Below is a small trained network, with its code and all its weights. Each question gives an input and a target symbol and asks what happens when units are switched off, that is, made to give their printed mean instead of their output.

import numpy as np


def w(rows, s, z=0):
    codes = np.array(rows[::2]) - 128.0
    scale = np.full(codes.shape[1], s)
    scale[-1] = z or s
    return codes * scale


def f(y):
    return np.maximum(y, 0)


def softmax(a):
    e = np.exp(a - a.max(-1, keepdims=True))
    return e / e.sum(-1, keepdims=True)


def log_softmax(a):
    a = a - a.max(-1, keepdims=True)
    return a - np.log(np.exp(a).sum(-1, keepdims=True))


def net(x, mask):
    ids = ['ΓΔΛΣΦΩαβεζημξπτψ'.index(c) for c in x.split()]
    T = len(ids)
    res = E[ids] + P[:T]
    r = res
    for j in range(3):
        rows = slice(4 * j, 4 * j + 4)
        q, k, v = (r @ M[0][rows].T for M in (Q, K, V))
        z = softmax(np.where(np.tri(T) > 0, q @ k.T / 4**0.5, -1e9)) @ v
        o = O[0][rows]
        res = res + np.where(mask[j], z, o[:, -1]) @ o[:, :-1]
    y = f(res @ A[0][:, :-1].T + A[0][:, -1])
    res = res + np.where(mask[3:7], y, B[0][:, -1]) @ B[0][:, :-1]
    return log_softmax(res[-1] @ U[:, :-1].T + U[:, -1])


Q, K, V, O, A, B = {}, {}, {}, {}, {}, {}
E = w([
[123,123,97,106,134,134,145,180,179,46,219],'Γ',
[86,140,133,126,204,93,144,3,146,95,142],'Δ',
[190,103,137,160,192,76,74,145,53,166,141],'Λ',
[81,95,250,129,93,112,146,165,149,48,119],'Σ',
[29,77,138,100,64,83,116,104,79,106,134],'Φ',
[213,136,113,97,131,129,80,131,119,64,80],'Ω',
[197,148,174,121,95,69,170,116,127,131,92],'α',
[142,169,199,142,127,139,80,120,106,161,49],'β',
[136,249,122,132,156,90,139,204,102,103,120],'ε',
[187,68,152,88,171,181,118,155,226,120,77],'ζ',
[98,190,94,148,145,120,15,182,218,111,129],'η',
[232,148,134,120,80,128,146,69,227,183,119],'μ',
[183,96,201,156,65,150,57,75,119,99,172],'ξ',
[94,93,135,223,121,119,208,188,217,172,151],'π',
[189,110,103,189,112,162,126,115,132,85,52],'τ',
[113,181,160,166,144,221,125,160,139,99,185],'ψ',
],0.021)
P = w([
[64,113,82,68,170,70,134,104,90,187,111],'0',
[90,116,106,84,178,80,132,114,103,172,112],'1',
[93,121,121,102,166,89,121,113,121,152,115],'2',
[108,131,127,125,164,94,127,111,127,137,123],'3',
[127,134,133,139,160,94,117,115,133,135,121],'4',
[138,131,152,152,168,96,132,124,150,118,131],'5',
[145,146,156,170,161,103,126,123,150,109,132],'6',
[158,147,157,190,156,112,110,125,156,98,135],'7',
[172,150,167,204,155,105,117,131,176,89,138],'8',
[183,160,175,226,148,111,115,130,181,82,137],'9',
[185,160,185,229,153,119,105,128,188,68,145],'10',
[196,159,194,255,150,116,116,137,189,65,146],'11',
],0.0097)
Q[0] = w([
[74,71,141,77,8,134,108,129,66,141,171],'h0',
[110,164,120,107,109,115,106,145,171,182,123],'h0',
[121,109,195,145,146,56,77,134,143,82,133],'h0',
[98,95,188,180,96,147,134,133,108,107,123],'h0',
[157,72,182,93,155,84,136,55,118,129,90],'h1',
[111,124,13,116,123,118,147,142,104,160,87],'h1',
[141,98,94,110,78,183,133,132,141,168,151],'h1',
[131,118,141,154,136,96,111,146,173,95,110],'h1',
[131,179,219,140,117,65,81,103,178,89,100],'h2',
[212,123,109,146,108,72,148,103,101,88,126],'h2',
[106,83,165,138,193,98,148,111,121,125,205],'h2',
[217,136,149,121,153,149,32,146,129,171,56],'h2',
],0.016)
K[0] = w([
[18,90,84,6,143,64,149,36,99,143,123],'h0',
[145,109,85,167,44,138,134,144,120,144,150],'h0',
[160,171,191,227,123,101,122,80,182,102,122],'h0',
[98,135,108,109,219,105,149,60,151,59,148],'h0',
[189,118,159,218,47,152,87,206,161,141,106],'h1',
[91,121,109,26,72,70,120,137,67,165,107],'h1',
[70,94,58,107,89,169,126,108,87,151,136],'h1',
[164,164,135,194,138,102,99,91,171,90,132],'h1',
[114,220,194,215,171,97,118,74,150,82,163],'h2',
[185,120,114,170,126,53,171,73,112,57,114],'h2',
[149,107,163,180,126,102,112,181,100,161,249],'h2',
[129,109,114,126,248,146,138,26,173,113,80],'h2',
],0.014)
V[0] = w([
[95,184,182,115,169,122,176,127,209,190,217],'h0',
[57,97,105,183,126,244,118,174,107,117,42],'h0',
[111,123,57,136,156,5,67,211,214,120,103],'h0',
[109,31,10,182,115,94,166,98,115,85,224],'h0',
[149,199,117,141,20,66,74,126,117,69,167],'h1',
[64,85,195,61,179,145,83,128,35,102,135],'h1',
[179,56,193,86,86,168,83,225,127,118,125],'h1',
[143,105,105,120,188,206,97,59,165,38,126],'h1',
[123,221,170,115,135,228,132,100,174,157,65],'h2',
[130,128,220,100,195,90,112,206,138,185,198],'h2',
[200,141,95,142,68,134,108,203,120,94,75],'h2',
[66,24,120,115,171,238,3,174,144,156,113],'h2',
],0.0058)
O[0] = w([
[173,161,180,150,184,175,115,100,147,112,41,160],'h0',
[57,123,138,136,42,64,124,129,91,106,93,100],'h0',
[153,123,50,144,170,71,145,45,164,58,129,232],'h0',
[153,145,13,163,44,187,147,91,103,163,126,2],'h0',
[67,185,124,158,152,112,125,116,201,214,137,159],'h1',
[167,220,224,180,123,135,164,88,129,90,170,23],'h1',
[74,157,112,121,174,139,106,199,56,83,183,146],'h1',
[64,93,111,2,147,171,164,30,94,142,145,229],'h1',
[79,187,155,112,115,124,146,99,101,192,70,118],'h2',
[139,97,136,141,66,42,104,214,142,209,159,239],'h2',
[221,169,108,140,169,93,88,110,89,134,103,45],'h2',
[119,96,132,168,156,159,20,192,162,186,99,22],'h2',
],0.0067,0.0029)
A[0] = w([
[54,168,121,117,128,178,157,141,131,131,214,110],'n0',
[160,118,97,148,122,198,179,43,115,158,105,81],'n1',
[254,198,82,84,134,113,47,106,118,181,82,2],'n2',
[161,100,166,96,27,216,187,119,200,103,121,6],'n3',
],0.0079,0.0055)
B[0] = w([
[149,155,30,138,106,179,150,110,119,149,134,192],'n0',
[163,165,152,120,15,115,75,252,153,118,109,190],'n1',
[62,126,153,89,123,117,139,126,90,122,184,254],'n2',
[73,135,79,123,154,111,96,129,35,170,102,197],'n3',
],0.013,0.0046)
U = w([
[161,136,108,88,135,181,160,196,204,91,206,125],'Γ',
[137,119,146,137,145,115,120,53,187,149,92,151],'Δ',
[193,99,133,178,177,91,91,160,77,197,155,130],'Λ',
[59,86,253,127,89,124,149,187,178,77,166,52],'Σ',
[24,81,128,148,57,105,147,102,100,166,147,122],'Φ',
[115,147,152,45,169,163,112,138,50,57,138,72],'Ω',
[235,115,205,103,108,112,230,70,138,163,99,195],'α',
[83,141,201,160,152,119,82,73,38,217,17,120],'β',
[109,232,115,148,174,93,177,220,99,126,116,59],'ε',
[187,74,139,63,184,171,121,151,200,211,51,204],'ζ',
[72,175,126,140,141,122,21,170,179,133,130,3],'η',
[169,159,175,39,56,117,101,151,189,190,157,80],'μ',
[215,83,227,152,63,187,67,33,171,147,195,196],'ξ',
[145,93,147,195,145,133,210,175,207,188,102,182],'π',
[198,136,96,197,118,117,69,147,94,101,1,156],'τ',
[131,197,122,151,178,239,145,149,107,210,128,223],'ψ',
],0.0068,0.0062)

Each question gives the input, a string of symbols that net reads in full, and the target symbol t.
The units are the heads (4 rows each of Q, K, V and O) and the neurons (one row each of A and B). Each row of codes is followed by its name. A weight is (code - 128) times the scale printed after its matrix; where a second scale follows, it is the last column's (O, A, B and U).
mask holds one flag per unit, heads first, then neurons. A switched-off unit (its flag False) gives its mean, the last column of its rows in O or B, instead of its output. The means were averaged over made-up inputs and are rounded, as every weight is.
A unit's drop is (log p(t) with every unit on - log p(t) with that unit switched off) / (log p(t) with every unit on - log p(t) with every unit switched off).
The circuit of an input: a set's keep is (log p(t) with only the set's units on - log p(t) with every unit switched off) / (log p(t) with every unit on - log p(t) with every unit switched off). Starting from all 7 units, units are removed one at a time, each time the one whose removal leaves the highest keep (on an exact tie, the one counted first), for as long as the keep stays at least 0.8.
circuit, biggest first: the units of the circuit, biggest drop first
most important unit: the unit with the biggest drop
heads that matter: for each layer, one digit per head in row order, 1 if its drop is at least 0.15 and else 0, layers parted by /
input ε β τ ζ Ω μ Δ μ α, target ζ: heads that matter : 110
input α α Δ ζ Λ Φ π ε, target τ: most important unit : h0
input ψ Δ ε Γ Λ ξ Φ Λ, target ψ: circuit, biggest first : h2, h1, h0, n0
input Γ β Γ Γ Λ τ Λ τ Δ Ω π, target τ: circuit, biggest first : h0, h1, n3, n1
input μ Δ π Λ ε π ε Φ Λ τ Λ, target Φ: circuit, biggest first : h0, h2
input μ Φ Γ ε Δ π Σ τ Γ, target Φ: heads that matter : 110
input Δ Γ α α τ ψ β Γ η ψ Φ π, target β: circuit, biggest first : n3, h1
input τ ξ ζ π Δ, target τ: heads that matter : 110
input Δ τ τ Λ Λ, target Φ: heads that matter : 101
input Δ ψ τ, target β: circuit, biggest first : n3, h0, h2
input η Φ Γ τ ξ π Λ Γ ζ Δ η, target Δ: circuit, biggest first : h0, h1
input α ξ Φ Λ μ Γ ζ ξ ε Δ, target ψ: heads that matter : 110
input Φ β ε τ ψ ε Γ Φ Δ Φ Σ β, target Σ: heads that matter : 101
input Δ μ Λ τ Σ ζ ζ ζ Λ ζ Γ Λ, target Ω: circuit, biggest first : h1
input β ψ π β ε α μ, target μ: heads that matter : 001
input ξ Λ π Φ β Ω Δ Λ β Λ, target Σ: heads that matter : 101
input Σ Φ π π η α Δ ζ Σ, target Ω: heads that matter : 110
input τ Σ ζ τ Ω Δ Σ ξ ζ, target ψ: heads that matter : 111
input Φ Γ Φ Λ μ Δ Σ ζ μ ξ, target ψ: circuit, biggest first : h2, h1, n3, h0
input Φ τ Λ Δ, target Φ: heads that matter : 100
input ε Γ τ ξ Δ ξ, target ψ: heads that matter : 111
input Σ Γ Δ ξ Λ Φ μ ξ Λ, target ψ: circuit, biggest first : h2, h0, h1, n0
input α π β μ Λ Δ, target ζ: circuit, biggest first : h1, h0
input Δ τ Φ β τ τ Φ β ζ α β τ, target Φ: circuit, biggest first : h0, h2
input ζ Ω Λ μ α Λ Σ Δ μ, target ζ: most important unit : h1
input η β ζ ε Ω Φ Φ ε Δ, target α: heads that matter : 001
input η η Λ β Γ Σ Ω, target Ω: circuit, biggest first : h2, n2
